Below is a small trained network, with its code and all its weights. Each question gives an input and a class and asks what happens when units are switched off, that is, made to give their printed mean instead of their output.

import numpy as np


def w(rows, s, z=0):
    codes = np.array(rows[::2]) - 128.0
    scale = np.full(codes.shape[1], s)
    scale[-1] = z or s
    return codes * scale


def f(y):
    return np.maximum(y, 0)


def log_softmax(a):
    a = a - a.max(-1, keepdims=True)
    return a - np.log(np.exp(a).sum(-1, keepdims=True))


def net(x, mask):
    res = np.array(x, float).reshape(1, 3) / 4 @ E
    y = f(res @ A[0][:, :-1].T + A[0][:, -1])
    res = res + np.where(mask, y, B[0][:, -1]) @ B[0][:, :-1]
    return log_softmax(res[-1] @ U[:, :-1].T + U[:, -1])


A, B = {}, {}
E = w([
[213,198,69,179,120,246,110],'x0',
[163,176,189,84,93,86,193],'x1',
[171,97,21,107,94,99,117],'x2',
],0.013)
A[0] = w([
[114,167,190,191,144,99,114,31],'neuron 0',
[69,174,224,175,132,224,123,67],'neuron 1',
[82,118,160,98,101,36,139,174],'neuron 2',
[239,187,121,200,156,255,127,253],'neuron 3',
[174,143,184,77,92,125,199,194],'neuron 4',
[183,103,57,105,52,171,106,173],'neuron 5',
[81,108,110,200,168,146,92,80],'neuron 6',
[173,212,156,89,90,84,165,93],'neuron 7',
[100,64,138,99,122,75,92,171],'neuron 8',
[129,115,208,214,87,164,126,33],'neuron 9',
[64,71,102,199,116,169,46,88],'neuron 10',
],0.0092,0.0036)
B[0] = w([
[212,224,122,103,168,94,216,149],'neuron 0',
[130,254,176,55,69,84,112,178],'neuron 1',
[86,140,177,99,75,169,78,196],'neuron 2',
[38,109,180,136,93,125,78,250],'neuron 3',
[41,153,114,99,161,179,60,184],'neuron 4',
[148,181,168,84,31,105,61,198],'neuron 5',
[144,163,55,99,200,184,148,165],'neuron 6',
[128,107,16,49,216,223,86,176],'neuron 7',
[83,148,192,128,121,98,82,182],'neuron 8',
[164,190,87,117,80,71,116,149],'neuron 9',
[92,165,68,64,201,113,100,185],'neuron 10',
],0.0091,0.018)
U = w([
[86,151,93,68,197,230,92,158],'0',
[58,139,210,145,57,128,76,105],'1',
[143,190,147,73,56,59,103,240],'2',
[31,131,177,177,97,200,132,192],'3',
[168,132,146,195,167,119,223,3],'4',
[193,92,166,173,180,188,255,3],'5',
[191,111,158,152,174,142,169,3],'6',
[177,66,193,167,145,174,216,3],'7',
],0.0086,0.0036)

Each question gives the input, the list of numbers given to net, and the class t.
The units are the neurons (one row each of A and B). Each row of codes is followed by its name. A weight is (code - 128) times the scale printed after its matrix; where a second scale follows, it is the last column's (A, B and U).
mask holds one flag per neuron, in row order. A switched-off neuron (its flag False) gives its mean, the last column of its row in B, instead of its output. The means were averaged over made-up inputs and are rounded, as every weight is.
A unit's drop is (log p(t) with every unit on - log p(t) with that unit switched off) / (log p(t) with every unit on - log p(t) with every unit switched off).
The circuit of an input: a set's keep is (log p(t) with only the set's units on - log p(t) with every unit switched off) / (log p(t) with every unit on - log p(t) with every unit switched off). Starting from all 11 units, units are removed one at a time, each time the one whose removal leaves the highest keep (on an exact tie, the one counted first), for as long as the keep stays at least 0.8.
units of the circuit, in order: the units of the circuit, biggest drop first
most important unit: the unit with the biggest drop
k most important neurons: the k neurons with the biggest drops, biggest first
drop of u: that unit's drop, to one decimal
input [6,3,3], class 1: 2 most important neurons -> neuron 3; neuron 5
input [-4,-4,-7], class 2: units of the circuit, in order -> neuron 1; neuron 3
input [0,-1,1], class 3: units of the circuit, in order -> neuron 1; neuron 7; neuron 5
input [-3,0,2], class 3: most important unit -> neuron 5
input [5,-4,5], class 1: 3 most important neurons -> neuron 3; neuron 5; neuron 7
input [-5,6,-2], class 0: 2 most important neurons -> neuron 7; neuron 3
input [-5,-6,-6], class 0: 4 most important neurons -> neuron 6; neuron 5; neuron 10; neuron 3
input [4,-7,8], class 2: 2 most important neurons -> neuron 5; neuron 7
input [-3,5,1], class 0: units of the circuit, in order -> neuron 7; neuron 5
input [-3,0,-1], class 3: units of the circuit, in order -> neuron 5; neuron 10
input [-7,-8,2], class 0: 2 most important neurons -> neuron 10; neuron 6
input [6,-3,-1], class 1: 2 most important neurons -> neuron 3; neuron 7
input [7,-3,-8], class 2: 3 most important neurons -> neuron 1; neuron 9; neuron 0
input [6,-3,8], class 2: most important unit -> neuron 5
input [-8,4,6], class 1: 2 most important neurons -> neuron 2; neuron 8
input [5,4,1], class 1: 4 most important neurons -> neuron 3; neuron 10; neuron 6; neuron 5
input [3,-3,5], class 2: 4 most important neurons -> neuron 5; neuron 7; neuron 4; neuron 2
input [8,-6,1], class 1: 2 most important neurons -> neuron 3; neuron 5
input [3,8,3], class 0: drop of neuron 7 -> 0.3
input [1,-2,-5], class 2: most important unit -> neuron 1
input [-3,-2,-5], class 2: drop of neuron 3 -> 0.4
input [-8,8,3], class 0: drop of neuron 7 -> 0.9
